Rows lie near named flat spaces through zero. A row that begins with a name and a colon came from that space; any other row is followed by the name of its block's space that it lies nearest.
gupe_volu: [156 44 -4 -166 -43 -104 -45 -133 158 67 50 -151 -107 65 22 -41 -143 30 154 -122 -48 -34 145 172 176 -55 -48 -153 10 22 153]
gupe_volu: [218 301 145 79 -252 -298 -6 -30 72 196 -218 126 -95 -1 -214 98 -72 33 -315 222 -117 359 -253 -235 262 141 -64 -124 -98 91 -209]
sab_tiveg: [-238 67 -1 56 225 70 65 -79 -160 -225 183 -160 56 -123 -73 -117 -148 -149 53 -184 110 41 20 50 -72 -85 166 124 103 -243 96]
zep_mip: [-350 -176 102 87 245 226 230 -121 170 -266 238 -414 -84 4 -89 41 -333 -50 11 -230 -13 -109 26 191 -9 -215 188 294 94 -226 111]
gupe_volu: [121 136 64 -118 -199 -173 3 166 177 305 -324 14 -105 202 -249 303 -96 100 -3 102 -422 0 -332 -210 281 -123 -149 -421 -12 62 -205]
zased_sok: [250 -131 126 -217 -207 -70 -69 -18 251 298 -124 -22 37 118 236 111 116 181 121 273 -137 -39 5 98 130 89 -248 -192 -248 268 49]
gupe_volu: [-51 -3 -92 -46 241 70 -65 -99 -18 -184 380 -404 -106 196 -19 -118 31 -230 427 -94 163 -345 119 101 -75 -167 41 59 -46 103 326]
gupe_volu: [171 34 -27 -75 -58 -72 -67 -41 -11 0 23 -38 -3 -37 37 86 20 -18 165 60 6 32 77 4 33 34 13 -84 3 111 21]
zep_mip: [-148 28 29 61 448 449 207 278 -103 -24 -8 -121 53 -466 -118 12 -147 24 86 188 -421 -10 58 -104 -33 25 139 297 192 -386 -212]
sab_tiveg: [-38 216 -45 -100 -69 -210 -102 -221 123 -4 21 105 -89 -13 -102 66 -60 84 -119 -301 157 124 -36 73 157 -217 -20 -275 -30 -86 -10]
zep_mip: [-20 -112 55 -46 244 276 -4 13 -14 -2 145 -35 176 -307 311 -94 244 66 123 315 74 -24 175 107 -151 143 -61 265 -207 9 50]
zased_sok: [115 13 80 -9 -224 -168 -12 24 28 192 -203 157 1 123 -8 3 -37 85 -171 8 -97 108 -88 -43 108 107 -89 -130 -25 67 -65]
zased_sok: [-14 166 24 -87 -136 -192 -36 -76 86 125 -215 273 -4 -120 -92 185 -105 210 -250 -258 -67 247 -83 10 202 -107 -16 -293 36 -156 -202]
zep_mip: [166 227 80 34 -28 -38 -54 132 -110 254 -191 319 7 -213 -164 209 63 166 -145 141 -242 191 -120 -289 102 97 -15 -103 -16 -5 -363]
sab_tiveg: [-152 186 -86 -104 117 -13 58 -245 65 -306 239 -389 -38 -131 -102 -243 -285 -257 149 -33 180 121 -9 143 35 -219 84 -63 125 -293 259]
darol_dedar: [-250 -185 13 -15 47 -214 -80 -71 78 -79 135 -247 -85 622 -8 289 87 -47 234 -597 150 -436 -66 183 69 -282 21 -167 -175 277 253]
nibep_fid: [100 395 -132 -12 -389 -429 -124 38 -113 109 -384 428 7 32 -256 23 30 -39 -342 4 37 376 -364 -298 140 -28 -91 -507 94 -65 -233]
zased_sok: [-75 -218 235 68 120 106 108 -7 136 72 115 -265 -57 195 32 145 -85 74 66 -53 -144 -195 20 94 60 19 24 238 -151 138 61]
zased_sok: [263 -46 -45 -11 -142 -111 -145 -119 51 -19 186 -137 -37 232 219 -222 293 -167 168 348 319 -114 92 45 -95 175 -157 82 -259 425 290]
gupe_volu: [-317 6 196 5 218 34 139 32 12 53 -27 -156 -2 49 -203 235 -295 93 -12 -400 -288 -49 -145 33 172 -201 118 -45 48 -253 -85]
sab_tiveg: [170 -125 61 11 -148 2 -103 136 -151 192 -109 250 158 49 175 100 310 79 36 291 -9 -29 -50 -162 -151 214 -109 -9 -159 286 -114]
nibep_fid: [25 -151 -174 -115 199 278 0 -65 140 -248 288 -333 -1 -153 243 -175 128 -133 361 275 182 -203 264 213 -172 -53 -24 190 -30 37 269]
zased_sok: [165 298 102 -22 41 -183 69 171 -55 215 -300 -1 -76 -147 -284 218 -287 67 -27 -115 -510 233 -63 -134 395 93 88 -179 163 -170 -236]
gupe_volu: [-231 -67 32 74 222 115 34 -88 -99 -180 224 -106 41 -43 13 -1 -32 -43 55 -233 149 -82 77 89 -114 -87 143 190 3 -95 75]
darol_dedar: [-170 244 -53 108 169 151 101 85 -264 -169 -13 83 97 -423 -241 -75 -151 -129 -117 129 -65 275 -149 -247 -110 -34 175 73 248 -404 -223]
sab_tiveg: [270 4 3 -18 -347 -183 -135 111 16 329 -322 483 9 103 54 132 226 230 -238 100 -78 82 -77 -158 51 157 -179 -225 -89 240 -239]
darol_dedar: [-7 -37 101 67 -84 -156 -45 -3 -52 77 -74 123 53 136 55 138 120 64 -111 -105 61 36 -59 -17 33 92 -10 -4 -147 166 -41]
zased_sok: [-305 -176 122 68 214 135 42 79 -171 15 97 -28 88 170 -29 115 -16 40 86 -335 -69 -256 -54 3 -116 -108 90 88 -15 -56 1]
nibep_fid: [58 55 -69 -71 -42 -85 -56 -120 -17 -55 140 -154 -59 156 -10 -257 -81 -160 146 -50 131 -75 55 77 -10 -43 -32 -85 42 10 245]
zep_mip: [-96 72 -105 -7 250 193 93 56 -53 -197 95 -202 4 -265 -67 -96 -121 -133 151 64 -70 10 82 21 -37 -63 118 117 176 -255 31]
nibep_fid: [200 243 -119 106 -138 -186 -92 82 -275 -39 -40 89 -35 62 -202 -90 63 -243 36 180 56 104 -127 -306 -52 118 46 -92 114 112 -48]
zep_mip: [-227 62 -54 13 258 141 41 -79 -76 -223 232 -171 -29 -121 -147 21 -151 -92 140 -230 59 -74 30 24 -70 -233 173 57 137 -227 34]
darol_dedar: [-150 -326 200 -57 54 196 147 28 349 186 -32 -152 -83 200 59 184 -156 269 -35 -154 -285 -265 6 193 107 -136 -83 76 -92 1 -9]
sab_tiveg: [-31 -80 -51 -97 60 86 30 188 -50 42 -97 -113 95 52 65 -63 35 -77 211 134 -174 -140 -42 2 -33 9 -73 -90 38 -41 79]
sab_tiveg: [120 196 -68 114 18 -87 -55 175 -264 47 -134 220 18 -103 -130 27 107 -54 -56 38 -81 108 -29 -233 7 157 67 -6 85 11 -178]
nibep_fid: [207 155 -141 -155 -320 -321 -158 -105 79 30 -78 35 -123 231 -148 155 -35 -55 127 -93 56 16 -119 -75 123 -180 -61 -476 68 163 20]
gupe_volu: [211 275 74 -207 -136 -136 -19 109 -106 301 -355 202 187 -325 3 -92 -105 76 -50 299 -324 402 -123 -119 196 187 -137 -340 54 -227 -160]
sab_tiveg: [346 53 -94 -73 -430 -333 -192 -139 18 74 -87 216 -39 184 84 -20 132 -10 -35 68 228 120 24 -28 18 105 -110 -263 -42 313 52]
gupe_volu: [47 232 -122 -51 -27 -82 -50 -34 -150 -92 -76 157 127 -328 37 -187 37 -88 -77 136 135 316 12 -33 -22 85 8 -99 82 -194 -25]
sab_tiveg: [66 131 42 207 -204 -230 -80 -59 -124 20 -31 247 -34 146 -97 -21 149 -49 -310 39 233 160 -160 -205 -38 134 -2 49 -114 199 -97]
zep_mip: [211 108 -66 -1 -44 50 -59 32 10 22 -107 284 46 -426 72 186 188 152 -109 284 6 256 88 -113 -12 125 10 32 -17 35 -283]
nibep_fid: [-135 19 -113 0 70 33 -26 -67 -113 -180 100 14 117 -98 132 -293 101 -136 -18 18 282 46 52 91 -160 13 -6 64 -2 -121 163]
gupe_volu: [-141 -289 -5 63 145 387 140 49 31 -185 138 -107 69 -201 113 49 -20 22 72 172 -6 -104 104 43 -251 -27 106 324 95 -82 -48]
gupe_volu: [-141 -253 103 80 79 146 56 68 39 95 57 -24 -23 260 68 -55 34 82 -42 -137 -49 -288 25 73 -82 3 -45 185 -85 75 68]
darol_dedar: [-13 -228 41 -131 24 64 -11 -29 303 144 23 -101 -83 222 174 58 54 188 84 -149 -64 -291 128 254 91 -100 -151 -32 -162 132 136]
zased_sok: [-206 -202 129 25 -89 -139 -19 -152 191 17 57 -33 -55 400 42 244 32 131 -102 -395 153 -182 -91 155 52 -183 -27 -55 -206 195 76]
darol_dedar: [-70 -137 98 -47 73 130 54 -108 233 48 51 -16 4 -108 189 -35 -3 192 -124 -23 31 1 138 228 40 1 -68 151 -138 -50 38]
darol_dedar: [86 -401 25 -179 71 328 51 51 249 75 144 -308 -42 129 210 76 -22 99 416 158 -206 -421 202 192 -89 -81 -90 81 -21 157 157]
darol_dedar: [354 110 -59 38 -235 -238 -105 -17 94 103 -13 -44 -241 315 -123 -19 50 -91 38 114 9 -78 -3 -112 131 85 -82 -90 -42 348 63]
sab_tiveg: [156 84 -92 -97 -82 -116 -45 -228 185 -156 176 -268 -137 32 14 -102 -85 -139 153 72 191 35 108 139 80 -71 -10 -57 -6 87 225]
nibep_fid: [-8 64 29 75 -199 -326 -86 -152 113 20 -76 151 -25 216 104 -62 191 27 -330 -118 320 134 -69 97 109 83 -115 -38 -261 196 90]
zased_sok: [145 204 -20 -22 -51 -46 -39 120 -171 94 -184 217 94 -276 -85 97 34 22 -30 207 -152 248 -88 -222 30 105 17 -138 81 -78 -240]
zased_sok: [-16 82 22 123 166 -44 5 -92 96 -84 168 -146 -197 67 -114 88 -22 -5 -29 -227 66 -81 108 61 130 -46 101 185 -71 81 35]
zep_mip: [-14 -228 133 -106 198 343 76 -101 324 2 251 -335 10 -143 263 -6 76 100 193 386 -4 -157 138 203 -57 -21 -114 274 -262 84 136]
darol_dedar: [-74 254 -103 93 61 -102 -37 161 -290 -16 -212 351 71 -230 -200 147 38 21 -172 -215 -76 207 -93 -215 30 3 136 -130 176 -207 -296]
zased_sok: [329 209 74 -96 -314 -246 -73 25 11 308 -331 315 45 -138 -6 28 -6 148 -210 236 -173 364 -94 -139 201 212 -141 -270 -29 38 -206]
gupe_volu: [-267 48 123 127 146 -168 -93 -38 -268 25 95 127 73 247 -71 116 118 8 -59 -508 160 -111 -103 -34 -20 -62 87 -14 -157 56 14]
zep_mip: [255 125 -218 -118 -251 -150 -66 -8 159 -31 -103 -42 -154 75 -98 -27 -29 -106 88 181 -5 29 -34 -56 89 -79 -87 -281 129 87 35]
nibep_fid: [135 -203 -94 -195 -234 -98 -115 -93 158 26 -58 65 96 107 367 -68 209 67 92 72 212 -48 144 245 -49 50 -183 -166 -133 207 199]
zased_sok: [-148 -50 -112 -15 109 171 0 -139 -68 -326 276 -171 113 -178 118 -156 70 -195 166 185 332 7 40 57 -270 -93 67 130 13 -77 163]
zep_mip: [-126 -7 -138 -193 -47 -46 -37 -16 64 15 11 -137 -55 313 -76 -218 -134 -108 182 -223 -16 -253 -90 99 9 -280 -122 -351 117 -134 241]
nibep_fid: [-217 150 33 105 48 -161 46 -8 22 -30 -65 12 -139 154 -321 232 -179 27 -183 -452 -81 8 -187 -70 184 -222 120 -120 75 -125 -131]
zased_sok: [-124 78 74 204 -44 -360 -81 -178 -80 -140 160 -93 -116 437 -145 149 58 -144 -87 -430 322 -60 -119 -11 74 -60 120 28 -171 273 130]
zep_mip: [167 319 -37 1 -16 -254 -79 -39 -185 -20 -9 -26 -51 -49 -191 1 -100 -149 89 -84 -17 182 -10 -117 154 55 99 -154 96 -14 -2]
nibep_fid: [-208 -116 219 127 274 177 64 -8 -5 87 169 -54 5 54 40 -7 37 118 -85 -144 -24 -166 38 62 -28 27 19 317 -200 -1 9]
sab_tiveg: [-170 111 -28 32 -117 -191 -59 -50 -264 -71 -36 145 157 114 -38 -205 25 -167 -117 -109 234 132 -208 -87 -118 -12 -4 -167 23 -100 78]
zep_mip: [84 112 89 62 13 -87 -96 189 -324 266 -171 338 144 -14 4 -17 191 68 -80 13 -124 58 -62 -202 -11 236 -47 -43 -81 56 -159]
gupe_volu: [-415 -230 64 -26 248 271 127 -13 192 -33 165 -221 -84 210 -84 59 -177 97 55 -367 -106 -385 -55 158 -40 -371 14 51 18 -194 79]
sab_tiveg: [-36 260 -12 -30 168 14 9 -135 128 -71 109 -81 -128 -259 -184 100 -133 44 -36 -82 -15 137 12 2 161 -178 74 -30 18 -186 -94]
zep_mip: [-94 -124 90 -49 -24 2 0 -91 108 52 65 -69 20 168 102 -50 9 48 -6 -60 72 -102 -27 122 -11 -56 -88 -11 -138 52 126]
darol_dedar: [72 55 -17 15 77 134 26 -6 109 11 46 4 -85 -186 -31 -17 -4 64 -52 153 -50 31 73 -22 18 3 -8 117 4 -46 -85]
nibep_fid: [76 176 -38 42 -258 -286 -128 -73 -236 24 -104 301 128 47 37 -250 134 -112 -220 61 282 263 -125 -116 -73 167 -69 -150 -42 44 30]
nibep_fid: [-16 35 135 76 -33 -9 -18 49 -102 149 -98 253 88 -83 -28 158 90 141 -184 49 -58 124 -127 -163 -19 79 -4 13 -95 28 -231]
darol_dedar: [-145 -54 72 19 50 260 204 182 -45 9 -151 -3 64 -241 -209 171 -307 58 -43 119 -395 98 -179 -185 -45 -96 120 8 286 -331 -291]
darol_dedar: [320 -68 17 -33 -140 3 -96 -93 114 47 97 -14 -7 -47 225 -6 234 22 95 429 152 29 133 11 -60 195 -111 114 -210 345 56]
sab_tiveg: [-260 -199 62 -66 166 255 179 149 78 34 -97 -99 42 -51 -51 135 -251 133 48 -198 -349 -144 -28 88 18 -177 56 -6 178 -297 -89]
darol_dedar: [161 121 -250 -164 -5 8 -159 -43 41 -110 53 61 24 -235 122 20 259 -37 208 222 190 29 110 12 -68 -72 -70 -176 -29 66 21]
nibep_fid: [142 -234 2 -55 42 132 -70 -43 97 16 188 -132 37 79 350 -149 280 -2 214 265 175 -221 231 177 -137 154 -135 210 -244 299 240]
[309 118 -106 -157 -493 -547 -331 -271 23 87 13 128 -9 475 182 -191 309 -138 56 37 499 27 -70 51 25 55 -265 -443 -281 481 325] => zep_mip
[-51 141 -59 -84 -86 -155 -39 -119 33 -44 -70 105 12 -83 -45 15 -84 31 -108 -190 92 179 -40 57 90 -119 8 -223 60 -149 -21] => zased_sok
[385 -57 120 11 -258 -113 -159 -9 -49 263 -29 202 73 104 240 -49 340 65 -9 451 106 47 28 -118 -74 353 -193 52 -302 460 -2] => nibep_fid
[-126 -257 30 129 228 283 76 119 -113 -113 147 -115 129 -38 230 -150 196 -75 89 194 85 -182 129 63 -247 174 28 421 -100 65 114] => zep_mip
[24 18 6 -27 -106 -96 -50 -54 -163 -43 -1 41 176 -33 145 -185 84 -121 15 165 185 152 -37 -2 -109 139 -38 -35 -52 23 112] => darol_dedar
[119 -83 -85 104 -88 -98 -142 54 -89 8 77 63 -57 347 66 -21 328 -98 84 36 209 -252 16 -82 -131 89 -66 51 -151 395 106] => gupe_volu
[-362 -152 50 -134 224 258 149 11 74 -66 6 -110 107 -185 -8 147 -260 139 81 -283 -202 -67 -10 165 -13 -284 90 -61 157 -399 -53] => zased_sok
[176 80 108 -115 -3 8 21 -15 154 178 -136 67 10 -305 55 165 -74 222 -51 123 -228 219 89 49 207 87 -36 -47 -43 -62 -169] => zep_mip
[311 127 175 16 -241 -219 -69 -64 12 249 -115 151 -18 12 0 51 23 94 -150 217 -57 239 -54 -123 149 238 -86 -50 -152 217 -110] => gupe_volu
[86 321 -67 37 -236 -273 -56 6 24 43 -265 283 -45 -106 -216 167 36 27 -313 85 11 347 -264 -237 157 -29 -30 -274 18 -28 -273] => darol_dedar
[153 -41 80 -83 -167 80 11 52 65 182 -175 179 144 -221 167 -33 92 132 -115 466 -97 206 -65 -72 -40 172 -158 -29 -90 14 -140] => darol_dedar
[190 107 -53 -87 -219 -38 31 -181 166 -69 -13 -35 -23 -228 58 -268 -148 -60 -127 352 117 318 37 58 27 75 -71 -27 73 -104 64] => darol_dedar
[-54 -243 44 146 240 220 25 -71 -44 -190 423 -340 -72 184 105 -107 78 -151 261 -1 195 -352 214 105 -212 42 106 448 -100 222 259] => gupe_volu
[347 47 3 -76 -432 -207 -74 73 -71 210 -287 214 125 41 116 -177 97 -52 -87 497 -33 253 -140 -165 -13 295 -200 -217 -25 173 -27] => zased_sok
[53 -232 121 6 -195 -110 -89 30 -190 121 46 -54 167 462 213 -173 210 -152 175 187 145 -202 -120 -41 -199 191 -148 -16 -216 363 255] => zased_sok
[-290 -188 132 -106 213 196 102 -98 163 4 182 -277 -12 113 27 -16 -216 82 131 -275 -90 -246 30 233 15 -244 -2 35 -28 -179 164] => zep_mip
[-205 48 -10 -71 -71 -57 44 -37 21 26 -137 126 43 6 -84 -90 -191 58 -196 -252 -31 100 -133 51 48 -163 -26 -220 127 -295 -28] => sab_tiveg
[20 -199 57 -1 128 179 17 -25 119 -9 213 -232 -74 119 93 44 45 18 214 55 -10 -276 133 96 -62 -25 -8 196 -107 173 122] => darol_dedar
[142 22 -31 64 25 -16 -51 -46 -55 -66 191 -156 -94 122 -16 -115 56 -155 158 103 115 -114 88 -34 -54 75 24 134 -36 190 143] => darol_dedar
[128 176 -86 9 191 128 37 90 -111 -67 28 -73 4 -354 -30 -170 -33 -106 98 243 -105 126 145 -53 11 141 66 148 124 -162 -24] => sab_tiveg
[-156 -79 35 -16 -136 98 99 207 108 139 -345 257 67 -73 -133 368 -36 222 -229 74 -306 73 -320 -198 11 -161 -46 -211 85 -142 -393] => gupe_volu
[-81 334 -107 2 -87 -148 -18 119 -190 40 -236 248 -3 -75 -372 55 -144 -56 -158 -115 -157 198 -312 -304 71 -164 44 -367 247 -284 -257] => nibep_fid
[-41 37 142 90 -92 -2 14 -23 -92 83 -104 300 135 -205 13 84 43 140 -306 108 34 278 -126 -137 -58 110 13 58 -65 -56 -244] => gupe_volu
[431 208 20 33 -371 -221 -160 -16 -71 230 -198 427 46 -144 69 -64 259 70 -266 496 105 366 -74 -257 5 334 -162 -88 -150 259 -205] => zased_sok
[204 -161 -12 172 -2 96 -58 44 -63 -83 168 -22 -26 47 138 103 315 -62 119 313 169 -135 134 -103 -198 214 42 341 -150 418 -5] => zep_mip
[-150 137 -16 -31 153 85 58 72 -158 -24 -80 113 63 -291 -189 133 -212 64 -11 -230 -208 130 -37 -83 32 -135 155 -113 247 -364 -215] => sab_tiveg
